Below are the code and all the weights of a small trained network. Each question names an input and a target symbol and asks about switching units off, where a switched-off unit gives its printed mean instead of its output.

import numpy as np


def w(rows, s, z=0):
    codes = np.array(rows[::2]) - 128.0
    scale = np.full(codes.shape[1], s)
    scale[-1] = z or s
    return codes * scale


def norm(h):
    return h / np.sqrt((h * h).mean(-1, keepdims=True) + 1e-5)


def f(y):
    return y / 2 * (1 + np.tanh(0.7978845608 * (y + 0.044715 * y**3)))


def softmax(a):
    e = np.exp(a - a.max(-1, keepdims=True))
    return e / e.sum(-1, keepdims=True)


def log_softmax(a):
    a = a - a.max(-1, keepdims=True)
    return a - np.log(np.exp(a).sum(-1, keepdims=True))


def net(x, mask):
    ids = ['βγεθλμτω'.index(c) for c in x.split()]
    T = len(ids)
    res = E[ids] + P[:T]
    q, k, v = (norm(res) @ M[0].T for M in (Q, K, V))
    z = softmax(np.where(np.tri(T) > 0, q @ k.T / 2**0.5, -1e9)) @ v
    res = res + np.where(mask[0], z, O[0][:, -1]) @ O[0][:, :-1]
    y = f(norm(res) @ A[0][:, :-1].T + A[0][:, -1])
    res = res + np.where(mask[1:13], y, B[0][:, -1]) @ B[0][:, :-1]
    return log_softmax(norm(res)[-1] @ U[:, :-1].T + U[:, -1])


Q, K, V, O, A, B = {}, {}, {}, {}, {}, {}
E = w([
[96,173,181,77,121,125,192,71,58,237],'β',
[143,10,106,104,94,136,102,102,23,61],'γ',
[97,138,195,195,90,81,223,2,179,153],'ε',
[92,173,252,10,146,35,140,129,189,85],'θ',
[87,51,69,87,137,78,220,166,153,253],'λ',
[88,86,198,106,25,43,200,231,171,90],'μ',
[119,18,198,201,174,156,96,108,62,189],'τ',
[28,83,162,35,40,50,174,44,108,88],'ω',
],0.012)
P = w([
[2,30,147,91,161,234,74,111,87,119],'0',
[149,109,153,107,105,73,192,129,72,111],'1',
[151,113,160,99,104,72,185,127,86,113],'2',
[141,107,152,93,110,73,187,124,75,103],'3',
[137,97,153,87,107,56,167,128,101,86],'4',
[142,98,161,86,118,70,173,125,90,105],'5',
[145,90,146,91,114,68,170,125,92,102],'6',
[143,87,159,72,121,71,171,123,105,100],'7',
[146,88,155,77,124,57,172,115,121,105],'8',
],0.0057)
Q[0] = w([
[107,47,85,124,196,96,121,139,178,197],'h1',
[157,22,251,126,189,64,198,127,78,145],'h1',
],0.013)
K[0] = w([
[35,90,102,120,32,216,147,108,114,111],'h1',
[2,51,89,140,235,221,116,119,183,181],'h1',
],0.012)
V[0] = w([
[154,112,140,180,23,11,196,149,143,197],'h1',
[131,92,114,209,230,125,75,147,136,200],'h1',
],0.011)
O[0] = w([
[214,69,148,82,79,255,187,63,183,62,255],'h1',
[168,129,104,108,50,127,31,107,172,221,142],'h1',
],0.0074,0.0053)
A[0] = w([
[186,172,104,126,61,189,51,133,195,158,8],'n1',
[154,93,203,193,120,177,128,243,139,162,138],'n2',
[145,171,137,53,90,114,185,99,33,149,120],'n3',
[115,173,110,147,189,193,192,155,123,59,5],'n4',
[110,170,81,178,211,120,153,136,91,71,8],'n5',
[119,86,87,122,196,112,192,147,161,204,194],'n6',
[100,91,104,121,107,93,109,65,78,100,126],'n7',
[143,121,186,90,113,185,199,125,93,102,229],'n8',
[126,247,155,168,101,176,122,115,123,161,112],'n9',
[180,147,132,100,126,221,178,140,149,68,46],'n10',
[128,213,176,64,77,123,108,88,138,71,78],'n11',
[168,66,173,97,109,158,141,105,133,153,235],'n12',
],0.012,0.0031)
B[0] = w([
[104,120,79,201,251,218,146,174,214,90,158],'n1',
[93,114,140,90,83,165,60,58,157,73,147],'n2',
[87,55,131,97,160,141,66,123,205,134,199],'n3',
[134,44,143,207,114,51,21,88,124,129,154],'n4',
[157,201,153,128,97,165,122,175,236,122,135],'n5',
[180,159,117,102,89,154,128,95,82,99,155],'n6',
[200,92,129,127,155,149,161,90,135,111,156],'n7',
[124,210,63,141,86,175,185,121,86,208,253],'n8',
[153,159,107,158,90,57,113,88,114,133,133],'n9',
[106,112,141,101,234,163,104,199,192,114,202],'n10',
[191,116,119,135,131,92,137,83,46,107,172],'n11',
[160,135,153,139,89,22,67,168,123,92,238],'n12',
],0.013,0.015)
U = w([
[65,139,119,94,183,150,82,124,149,230,55],'β',
[163,40,112,174,222,200,164,188,133,61,181],'γ',
[132,166,143,229,111,136,242,71,176,111,116],'ε',
[120,182,197,82,236,42,138,185,50,54,125],'θ',
[200,169,39,68,61,131,164,171,82,141,127],'λ',
[29,139,166,99,94,130,172,212,190,24,250],'μ',
[168,118,198,170,79,124,1,95,89,87,95],'τ',
[68,28,171,23,107,133,205,10,83,78,78],'ω',
],0.0074,0.002)

Each question gives the input, a string of symbols that net reads in full, and the target symbol t.
The units are the heads (2 rows each of Q, K, V and O) and the neurons (one row each of A and B). Each row of codes is followed by its name. A weight is (code - 128) times the scale printed after its matrix; where a second scale follows, it is the last column's (O, A, B and U).
mask holds one flag per unit, heads first, then neurons. A switched-off unit (its flag False) gives its mean, the last column of its rows in O or B, instead of its output. The means were averaged over made-up inputs and are rounded, as every weight is.
A unit's drop is (log p(t) with every unit on - log p(t) with that unit switched off) / (log p(t) with every unit on - log p(t) with every unit switched off).
The circuit of an input: a set's keep is (log p(t) with only the set's units on - log p(t) with every unit switched off) / (log p(t) with every unit on - log p(t) with every unit switched off). Starting from the 12 units with the biggest drops (on a tie, the unit counted first), units are removed one at a time, each time the one whose removal leaves the highest keep (on an exact tie, the one counted first), for as long as the keep stays at least 0.8.
units of the circuit, in order: the units of the circuit, biggest drop first
unit that matters most: the unit with the biggest drop
top k neurons: the k neurons with the biggest drops, biggest first
drop when u is switched off: that unit's drop, to one decimal
input γ μ β β τ β, target τ: units of the circuit, in order	h1, n8
input ω ω μ λ ε β μ γ τ, target ε: top 3 neurons	n12, n5, n3
input ε μ μ β ε μ β λ μ, target λ: units of the circuit, in order	n8
input μ ω λ ε β, target γ: units of the circuit, in order	h1, n10
input ω θ λ, target ε: top 2 neurons	n12, n5
input β τ ε θ θ ε ε, target ω: top 2 neurons	n8, n12
input γ τ τ ε θ, target τ: top 2 neurons	n10, n8
input γ β τ ω γ ω ε β τ, target θ: top 3 neurons	n8, n3, n4
input β μ λ ε τ, target ω: units of the circuit, in order	h1, n12, n2, n10
input τ λ λ β, target β: units of the circuit, in order	n12, h1
input ε μ μ β τ β, target τ: top 2 neurons	n12, n3
input λ μ ε μ μ, target τ: units of the circuit, in order	h1, n2
input ε τ β μ θ τ μ ω, target τ: top 2 neurons	n12, n8
input β β λ β β, target ω: unit that matters most	n3
input μ μ μ, target γ: top 4 neurons	n10, n4, n5, n9
input ω τ β β ε θ β ε, target τ: top 3 neurons	n8, n12, n10
input μ ε β μ γ μ γ γ, target γ: top 3 neurons	n10, n8, n4
input λ β β μ λ μ μ θ ε, target τ: top 2 neurons	n12, n8
input λ τ μ μ β γ γ γ ω, target τ: drop when n8 is switched off	0.1
input ε ε λ γ λ μ θ, target λ: drop when n11 is switched off	0.4
input β β β μ β, target ω: drop when n8 is switched off	0.2
